Below are the code and all the weights of a small trained network. Each question names an input and a class and asks about switching units off, where a switched-off unit gives its printed mean instead of its output.

import numpy as np


def w(rows, s, z=0):
    codes = np.array(rows[::2]) - 128.0
    scale = np.full(codes.shape[1], s)
    scale[-1] = z or s
    return codes * scale


def f(y):
    return y / 2 * (1 + np.tanh(0.7978845608 * (y + 0.044715 * y**3)))


def log_softmax(a):
    a = a - a.max(-1, keepdims=True)
    return a - np.log(np.exp(a).sum(-1, keepdims=True))


def net(x, mask):
    res = np.array(x, float).reshape(1, 7) / 4 @ E
    y = f(res @ A[0][:, :-1].T + A[0][:, -1])
    res = res + np.where(mask, y, B[0][:, -1]) @ B[0][:, :-1]
    return log_softmax(res[-1] @ U[:, :-1].T + U[:, -1])


A, B = {}, {}
E = w([
[134,132,128,133],'x0',
[121,124,126,124],'x1',
[51,147,70,240],'x2',
[140,137,131,136],'x3',
[99,255,57,66],'x4',
[139,134,130,133],'x5',
[52,196,253,129],'x6',
],0.0054)
A[0] = w([
[129,63,164,160,62],'neuron 0',
[142,95,100,128,41],'neuron 1',
[153,116,151,61,36],'neuron 2',
[119,136,85,166,244],'neuron 3',
[167,108,3,105,112],'neuron 4',
[81,163,192,125,151],'neuron 5',
[162,97,144,139,222],'neuron 6',
[160,109,132,177,50],'neuron 7',
[96,103,126,122,174],'neuron 8',
[41,92,81,208,191],'neuron 9',
[86,164,194,131,65],'neuron 10',
[127,180,183,156,47],'neuron 11',
[154,100,72,134,91],'neuron 12',
[131,74,112,33,156],'neuron 13',
[121,184,206,179,69],'neuron 14',
[145,119,132,98,30],'neuron 15',
[187,159,166,36,68],'neuron 16',
[153,109,79,117,51],'neuron 17',
[96,200,77,91,89],'neuron 18',
[95,165,176,120,98],'neuron 19',
[106,155,165,128,16],'neuron 20',
[138,221,48,80,70],'neuron 21',
[100,167,199,140,91],'neuron 22',
[143,64,192,173,72],'neuron 23',
[104,54,156,137,71],'neuron 24',
[144,109,86,121,26],'neuron 25',
[117,186,93,84,57],'neuron 26',
[83,110,179,117,100],'neuron 27',
[167,117,167,85,101],'neuron 28',
[145,94,56,129,46],'neuron 29',
[114,133,123,145,2],'neuron 30',
[111,183,90,84,55],'neuron 31',
[56,175,43,215,64],'neuron 32',
[175,122,146,43,84],'neuron 33',
[119,186,99,54,182],'neuron 34',
[182,114,59,136,118],'neuron 35',
[118,115,97,102,192],'neuron 36',
[88,95,114,117,202],'neuron 37',
],0.013,0.0062)
B[0] = w([
[124,92,36,214,165],'neuron 0',
[120,142,61,118,125],'neuron 1',
[9,200,62,208,137],'neuron 2',
[157,141,182,120,229],'neuron 3',
[97,122,121,37,230],'neuron 4',
[174,123,110,64,200],'neuron 5',
[184,117,159,139,222],'neuron 6',
[93,91,89,127,130],'neuron 7',
[153,147,136,134,160],'neuron 8',
[129,175,172,159,254],'neuron 9',
[114,148,79,46,164],'neuron 10',
[105,172,85,89,139],'neuron 11',
[121,144,96,63,163],'neuron 12',
[112,167,179,132,194],'neuron 13',
[101,118,95,78,169],'neuron 14',
[45,183,69,154,111],'neuron 15',
[73,185,145,174,180],'neuron 16',
[52,103,64,67,136],'neuron 17',
[173,66,98,198,173],'neuron 18',
[123,119,105,60,159],'neuron 19',
[31,122,40,95,121],'neuron 20',
[191,62,105,203,190],'neuron 21',
[124,116,86,51,173],'neuron 22',
[116,83,59,207,191],'neuron 23',
[170,84,52,156,158],'neuron 24',
[46,164,37,93,122],'neuron 25',
[133,45,53,164,147],'neuron 26',
[156,132,71,93,150],'neuron 27',
[102,185,159,191,158],'neuron 28',
[92,147,91,58,157],'neuron 29',
[1,115,45,136,105],'neuron 30',
[137,84,45,172,146],'neuron 31',
[64,211,170,180,204],'neuron 32',
[52,204,151,193,173],'neuron 33',
[182,83,177,178,208],'neuron 34',
[90,148,112,26,192],'neuron 35',
[153,102,147,100,174],'neuron 36',
[152,137,172,104,182],'neuron 37',
],0.009,0.0066)
U = w([
[145,44,20,192,113],'0',
[89,135,59,1,75],'1',
[135,109,161,103,253],'2',
[146,119,158,102,206],'3',
[12,186,136,179,2],'4',
],0.0091,0.0062)

Each question gives the input, the list of numbers given to net, and the class t.
The units are the neurons (one row each of A and B). Each row of codes is followed by its name. A weight is (code - 128) times the scale printed after its matrix; where a second scale follows, it is the last column's (A, B and U).
mask holds one flag per neuron, in row order. A switched-off neuron (its flag False) gives its mean, the last column of its row in B, instead of its output. The means were averaged over made-up inputs and are rounded, as every weight is.
A unit's drop is (log p(t) with every unit on - log p(t) with that unit switched off) / (log p(t) with every unit on - log p(t) with every unit switched off).
The circuit of an input: a set's keep is (log p(t) with only the set's units on - log p(t) with every unit switched off) / (log p(t) with every unit on - log p(t) with every unit switched off). Starting from the 12 units with the biggest drops (on a tie, the unit counted first), units are removed one at a time, each time the one whose removal leaves the highest keep (on an exact tie, the one counted first), for as long as the keep stays at least 0.8.
units of the circuit, in order: the units of the circuit, biggest drop first
unit that matters most: the unit with the biggest drop
k most important neurons: the k neurons with the biggest drops, biggest first
drop of u: that unit's drop, to one decimal
input [-1,0,2,4,3,3,-6], class 1: units of the circuit, in order	(neuron 4)
input [5,-1,-8,-7,-2,-8,7], class 4: units of the circuit, in order	(neuron 16; neuron 2)
input [-3,3,-6,4,2,-2,5], class 4: 2 most important neurons	(neuron 16; neuron 33)
input [-5,-2,7,0,-8,8,5], class 0: units of the circuit, in order	(neuron 23; neuron 0)
input [-6,-4,-7,-3,3,3,5], class 4: units of the circuit, in order	(neuron 16; neuron 33)
input [5,-4,-3,5,-7,3,0], class 0: units of the circuit, in order	(neuron 23; neuron 0)
input [-3,0,6,4,6,-7,2], class 0: 2 most important neurons	(neuron 18; neuron 21)
input [1,-1,8,4,-4,1,-1], class 4: 2 most important neurons	(neuron 32; neuron 9)
input [-8,-1,-2,-4,-7,-7,8], class 1: 2 most important neurons	(neuron 10; neuron 22)
input [2,6,6,7,8,-2,-1], class 0: 2 most important neurons	(neuron 21; neuron 18)
input [-3,-1,-8,2,5,-2,4], class 4: 3 most important neurons	(neuron 16; neuron 33; neuron 2)
input [4,-3,-4,2,-6,-8,-2], class 0: 2 most important neurons	(neuron 23; neuron 0)
input [8,-2,8,-7,-3,-8,0], class 4: 2 most important neurons	(neuron 32; neuron 9)
input [0,4,-1,-1,-3,1,5], class 1: unit that matters most	neuron 34
input [4,0,2,3,7,2,1], class 0: drop of neuron 32	0.0
input [-4,-4,8,3,0,4,-1], class 4: drop of neuron 32	0.6
input [0,7,-8,-5,-5,2,-1], class 4: drop of neuron 2	0.1
